Here is a tiny trained network, its code and every weight. The questions are about switching its units off for an input and a target symbol, where a switched-off unit gives its printed mean instead of its output.

import numpy as np


def w(rows, s, z=0):
    codes = np.array(rows[::2]) - 128.0
    scale = np.full(codes.shape[1], s)
    scale[-1] = z or s
    return codes * scale


def softmax(a):
    e = np.exp(a - a.max(-1, keepdims=True))
    return e / e.sum(-1, keepdims=True)


def log_softmax(a):
    a = a - a.max(-1, keepdims=True)
    return a - np.log(np.exp(a).sum(-1, keepdims=True))


def net(x, mask):
    ids = ['αγδηλμξπσφψω'.index(c) for c in x.split()]
    T = len(ids)
    res = E[ids] + P[:T]
    u = 0
    for l in range(2):
        r = res
        for j in range(3):
            rows = slice(2 * j, 2 * j + 2)
            q, k, v = (r @ M[l][rows].T for M in (Q, K, V))
            z = softmax(np.where(np.tri(T) > 0, q @ k.T / 2**0.5, -1e9)) @ v
            o = O[l][rows]
            res = res + np.where(mask[u + j], z, o[:, -1]) @ o[:, :-1]
        u += 3
    return log_softmax(res[-1] @ U[:, :-1].T + U[:, -1])


Q, K, V, O = {}, {}, {}, {}
E = w([
[158,78,58],'α',
[105,139,52],'γ',
[122,251,75],'δ',
[159,93,70],'η',
[38,129,119],'λ',
[96,94,59],'μ',
[111,143,65],'ξ',
[208,81,122],'π',
[98,102,210],'σ',
[30,147,127],'φ',
[121,124,174],'ψ',
[126,64,157],'ω',
],0.022)
P = w([
[254,148,204],'0',
[111,128,119],'1',
[115,127,118],'2',
[121,131,118],'3',
[121,134,127],'4',
[125,137,125],'5',
[130,142,129],'6',
[128,147,146],'7',
[129,147,161],'8',
],0.0094)
Q[0] = w([
[125,62,122],'L0H0',
[156,61,187],'L0H0',
[26,161,67],'L0H1',
[162,71,124],'L0H1',
[84,115,5],'L0H2',
[98,98,205],'L0H2',
],0.015)
K[0] = w([
[144,38,189],'L0H0',
[115,120,247],'L0H0',
[27,154,70],'L0H1',
[138,71,147],'L0H1',
[114,110,16],'L0H2',
[228,179,130],'L0H2',
],0.011)
V[0] = w([
[139,156,176],'L0H0',
[57,108,179],'L0H0',
[84,110,6],'L0H1',
[59,144,137],'L0H1',
[104,55,188],'L0H2',
[110,127,144],'L0H2',
],0.017)
O[0] = w([
[170,156,10,194],'L0H0',
[181,181,133,252],'L0H0',
[183,180,254,85],'L0H1',
[124,197,218,163],'L0H1',
[137,69,20,176],'L0H2',
[28,126,8,132],'L0H2',
],0.0058,0.004)
Q[1] = w([
[138,127,33],'L1H0',
[38,12,20],'L1H0',
[217,109,11],'L1H1',
[2,250,87],'L1H1',
[108,214,92],'L1H2',
[104,84,161],'L1H2',
],0.0079)
K[1] = w([
[232,98,127],'L1H0',
[86,59,74],'L1H0',
[182,103,47],'L1H1',
[138,124,254],'L1H1',
[82,125,203],'L1H2',
[100,109,144],'L1H2',
],0.009)
V[1] = w([
[193,154,162],'L1H0',
[95,195,100],'L1H0',
[254,247,197],'L1H1',
[54,153,62],'L1H1',
[204,114,165],'L1H2',
[168,202,112],'L1H2',
],0.01)
O[1] = w([
[122,97,110,86],'L1H0',
[134,254,154,136],'L1H0',
[200,150,145,1],'L1H1',
[37,212,182,171],'L1H1',
[203,209,80,99],'L1H2',
[132,190,167,109],'L1H2',
],0.008,0.0056)
U = w([
[189,80,12,115],'α',
[156,222,7,157],'γ',
[197,87,157,152],'δ',
[165,38,158,201],'η',
[107,89,139,174],'λ',
[138,104,99,123],'μ',
[148,88,113,125],'ξ',
[99,34,151,72],'π',
[2,183,103,3],'σ',
[108,101,128,116],'φ',
[22,107,240,164],'ψ',
[60,28,182,120],'ω',
],0.0063,0.0075)

Each question gives the input, a string of symbols that net reads in full, and the target symbol t.
The units are the heads (2 rows each of Q, K, V and O). Each row of codes is followed by its name. A weight is (code - 128) times the scale printed after its matrix; where a second scale follows, it is the last column's (O and U).
mask holds one flag per head, layer by layer. A switched-off head (its flag False) gives its mean, the last column of its rows in O, instead of its output. The means were averaged over made-up inputs and are rounded, as every weight is.
A unit's drop is (log p(t) with every unit on - log p(t) with that unit switched off) / (log p(t) with every unit on - log p(t) with every unit switched off).
The circuit of an input: a set's keep is (log p(t) with only the set's units on - log p(t) with every unit switched off) / (log p(t) with every unit on - log p(t) with every unit switched off). Starting from all 6 units, units are removed one at a time, each time the one whose removal leaves the highest keep (on an exact tie, the one counted first), for as long as the keep stays at least 0.8.
units of the circuit, in order: the units of the circuit, biggest drop first
unit that matters most: the unit with the biggest drop
heads that matter: for each layer, one digit per head in row order, 1 if its drop is at least 0.15 and else 0, layers parted by /
drop when u is switched off: that unit's drop, to one decimal
input π ψ μ, target η: units of the circuit, in order => [L1H1; L0H1; L0H0; L0H2]
input δ α δ ω ω ω σ δ π, target α: units of the circuit, in order => [L0H1; L0H2]
input η δ ξ λ, target ψ: unit that matters most => L0H0
input δ ω λ ξ γ μ ψ ω, target δ: heads that matter => 011 / 010
input σ ω λ ω φ ψ, target σ: units of the circuit, in order => [L1H1; L0H1; L0H2]
input ω α φ ω ξ ψ, target ω: units of the circuit, in order => [L0H1; L1H1; L0H2; L1H0]
input ω ψ φ σ ψ ψ, target ω: units of the circuit, in order => [L0H1; L1H1; L0H2; L1H2]
input σ μ η α λ δ α π ψ, target σ: units of the circuit, in order => [L0H1; L1H1; L0H2]
input δ σ ξ λ ω, target δ: units of the circuit, in order => [L0H2; L1H1]
input μ μ μ μ λ α, target δ: units of the circuit, in order => [L0H1; L1H1]
input ω ψ ξ μ ω, target ω: units of the circuit, in order => [L0H1; L1H1; L1H2; L0H2]
input σ σ ξ, target δ: units of the circuit, in order => [L0H1; L1H1; L0H2]
input ω π ω σ γ α, target ω: units of the circuit, in order => [L0H1; L1H1; L0H2; L1H0]
input ψ μ λ ψ σ ξ, target δ: units of the circuit, in order => [L0H1; L1H1]
input δ σ ξ π ω ω ψ σ, target δ: heads that matter => 101 / 010
input σ ω γ σ, target σ: heads that matter => 111 / 010
input σ σ η ψ μ σ ω λ α, target σ: heads that matter => 011 / 010
input η α η, target η: unit that matters most => L0H0
input δ α α, target δ: heads that matter => 111 / 010
input σ α σ, target σ: units of the circuit, in order => [L0H1; L1H1; L0H2]
input σ μ η μ ω, target σ: units of the circuit, in order => [L1H1; L0H1; L0H2]
input μ ω σ ω σ γ, target δ: unit that matters most => L0H1
input σ φ ξ, target ψ: heads that matter => 001 / 000
input ψ η μ φ η η φ ω η, target ψ: heads that matter => 111 / 010
input σ μ λ ξ σ μ σ η, target σ: drop when L0H2 is switched off => 0.3
input α σ γ γ ω, target α: drop when L1H2 is switched off => 0.2
input δ ξ π σ ξ σ, target δ: drop when L1H1 is switched off => 0.8
input α σ σ μ σ σ ψ, target α: unit that matters most => L0H2
